Below is a small trained network, with its code and all its weights. Each question gives an input and a class and asks what happens when units are switched off, that is, made to give their printed mean instead of their output.

import numpy as np


def w(rows, s, z=0):
    codes = np.array(rows[::2]) - 128.0
    scale = np.full(codes.shape[1], s)
    scale[-1] = z or s
    return codes * scale


def f(y):
    return np.maximum(y, 0)


def log_softmax(a):
    a = a - a.max(-1, keepdims=True)
    return a - np.log(np.exp(a).sum(-1, keepdims=True))


def net(x, mask):
    res = np.array(x, float).reshape(1, 7) / 4 @ E
    y = f(res @ A[0][:, :-1].T + A[0][:, -1])
    res = res + np.where(mask, y, B[0][:, -1]) @ B[0][:, :-1]
    return log_softmax(res[-1] @ U[:, :-1].T + U[:, -1])


A, B = {}, {}
E = w([
[128,129,128],'x0',
[130,130,128],'x1',
[231,151,70],'x2',
[128,127,127],'x3',
[128,128,127],'x4',
[162,2,135],'x5',
[67,94,5],'x6',
],0.0098)
A[0] = w([
[90,254,107,254],'neuron 0',
[104,208,117,210],'neuron 1',
[158,37,129,192],'neuron 2',
[76,160,106,123],'neuron 3',
[181,147,227,244],'neuron 4',
[240,151,55,217],'neuron 5',
[153,66,123,170],'neuron 6',
[55,164,108,110],'neuron 7',
[158,38,131,192],'neuron 8',
[182,148,235,252],'neuron 9',
[33,102,185,244],'neuron 10',
[178,142,105,177],'neuron 11',
[175,181,135,88],'neuron 12',
[121,122,182,115],'neuron 13',
[140,46,27,105],'neuron 14',
[170,110,202,157],'neuron 15',
[99,187,221,192],'neuron 16',
[87,95,25,204],'neuron 17',
[101,112,76,180],'neuron 18',
[29,101,184,244],'neuron 19',
[105,240,205,185],'neuron 20',
],0.0098,0.0062)
B[0] = w([
[162,207,58,253],'neuron 0',
[138,203,83,208],'neuron 1',
[99,108,194,196],'neuron 2',
[107,137,60,168],'neuron 3',
[194,88,246,240],'neuron 4',
[204,183,151,220],'neuron 5',
[94,124,180,174],'neuron 6',
[107,133,87,177],'neuron 7',
[89,103,194,196],'neuron 8',
[181,95,245,248],'neuron 9',
[20,96,124,242],'neuron 10',
[173,137,137,170],'neuron 11',
[201,137,104,156],'neuron 12',
[117,119,169,159],'neuron 13',
[76,181,165,190],'neuron 14',
[141,93,154,191],'neuron 15',
[86,170,185,224],'neuron 16',
[71,158,114,219],'neuron 17',
[113,168,102,181],'neuron 18',
[31,99,101,244],'neuron 19',
[110,216,176,235],'neuron 20',
],0.011)
U = w([
[95,190,183,240],'0',
[225,182,148,4],'1',
[77,148,26,66],'2',
[185,168,18,177],'3',
[114,2,183,34],'4',
[231,16,162,202],'5',
[53,43,110,139],'6',
],0.0073,0.0037)

Each question gives the input, the list of numbers given to net, and the class t.
The units are the neurons (one row each of A and B). Each row of codes is followed by its name. A weight is (code - 128) times the scale printed after its matrix; where a second scale follows, it is the last column's (A, B and U).
mask holds one flag per neuron, in row order. A switched-off neuron (its flag False) gives its mean, the last column of its row in B, instead of its output. The means were averaged over made-up inputs and are rounded, as every weight is.
A unit's drop is (log p(t) with every unit on - log p(t) with that unit switched off) / (log p(t) with every unit on - log p(t) with every unit switched off).
unit that matters most: the unit with the biggest drop
k most important neurons: the k neurons with the biggest drops, biggest first
drop when u is switched off: that unit's drop, to one decimal
input [-8,0,-1,8,6,4,8], class 6: 3 most important neurons => (neuron 0; neuron 20; neuron 1)
input [-6,3,5,-6,4,1,0], class 5: unit that matters most => neuron 20
input [-8,-3,0,-6,2,1,0], class 4: 3 most important neurons => (neuron 20; neuron 0; neuron 1)
input [1,-7,5,8,-7,0,3], class 3: 2 most important neurons => (neuron 9; neuron 4)
input [6,1,1,8,1,0,-1], class 1: 2 most important neurons => (neuron 10; neuron 19)
input [-3,-4,5,-2,-7,6,0], class 5: 2 most important neurons => (neuron 20; neuron 10)
input [8,1,8,-2,-2,2,-2], class 5: 2 most important neurons => (neuron 0; neuron 20)
input [3,4,3,4,8,-7,-4], class 1: drop when neuron 9 is switched off => 0.0
input [8,-8,-4,-3,-5,2,4], class 6: drop when neuron 0 is switched off => 0.1
input [-6,7,-2,-8,5,1,-8], class 4: drop when neuron 4 is switched off => 0.2
